[[133 139 134 148 123 123 134 139 127 135 117 123 146 136 120 110]
 [122 150 129 121 151 125 118 122 129 129 119 127 125 141 141 123]
 [134 127 117 136 143 104 134 102 130 142 139 134 113 143 136 153]
 [122 130 138 133 133 126 138 131 115 130 124 123 138 134 127 125]
 [125 137 139 139 137 126 139 136 121 123 131 127 139 133 124 129]
 [150 119 131 131 138 118 104 136 137 119 119 134 139 123 143 124]]
->
[[110 120 136 146 123 117 135 127 139 134 123 123 148 134 139 133]
 [123 141 141 125 127 119 129 129 122 118 125 151 121 129 150 122]
 [153 136 143 113 134 139 142 130 102 134 104 143 136 117 127 134]
 [125 127 134 138 123 124 130 115 131 138 126 133 133 138 130 122]
 [129 124 133 139 127 131 123 121 136 139 126 137 139 139 137 125]
 [124 143 123 139 134 119 119 137 136 104 118 138 131 131 119 150]]

[[121 156]
 [124 142]
 [128 128]
 [128 129]
 [130 120]]
->
[[156 121]
 [142 124]
 [128 128]
 [129 128]
 [120 130]]

[[122 127 119 121 140 125 114]
 [122 133 140 127 139 134 109]
 [113 139 120 145 129 137 146]
 [143 110 122 150 100 111 105]
 [136 126 119 124 144 140 108]
 [133 130 120 139 134 137 134]
 [142 112 119 132 126 100 140]]
->
[[114 125 140 121 119 127 122]
 [109 134 139 127 140 133 122]
 [146 137 129 145 120 139 113]
 [105 111 100 150 122 110 143]
 [108 140 144 124 119 126 136]
 [134 137 134 139 120 130 133]
 [140 100 126 132 119 112 142]]

[[156 107 131 130 121 107 109 132 127]
 [119 135 127 127 129 134 134 126 127]
 [142 117 130 129 126 116 119 129 128]
 [156 108 130 131 121 106 108 130 127]]
->
[[127 132 109 107 121 130 131 107 156]
 [127 126 134 134 129 127 127 135 119]
 [128 129 119 116 126 129 130 117 142]
 [127 130 108 106 121 131 130 108 156]]

[[122 136 126]
 [127 135 118]
 [ 98 144 132]
 [125 136 124]
 [122 135 125]
 [123 137 126]
 [122 136 126]
 [127 138 123]
 [120 137 126]
 [115 136 125]
 [125 132 118]
 [125 137 125]]
->
[[126 136 122]
 [118 135 127]
 [132 144  98]
 [124 136 125]
 [125 135 122]
 [126 137 123]
 [126 136 122]
 [123 138 127]
 [126 137 120]
 [125 136 115]
 [118 132 125]
 [125 137 125]]

[[128 126 129 144 129 126 128]
 [129 131 145 152 132 123 121]
 [120 120 142 153 120 120 128]
 [128 119 150 133 117 124 131]
 [120 120 126 134 118 129 130]
 [121 136 129 135 128 129 122]]
->
[[128 126 129 144 129 126 128]
 [121 123 132 152 145 131 129]
 [128 120 120 153 142 120 120]
 [131 124 117 133 150 119 128]
 [130 129 118 134 126 120 120]
 [122 129 128 135 129 136 121]]
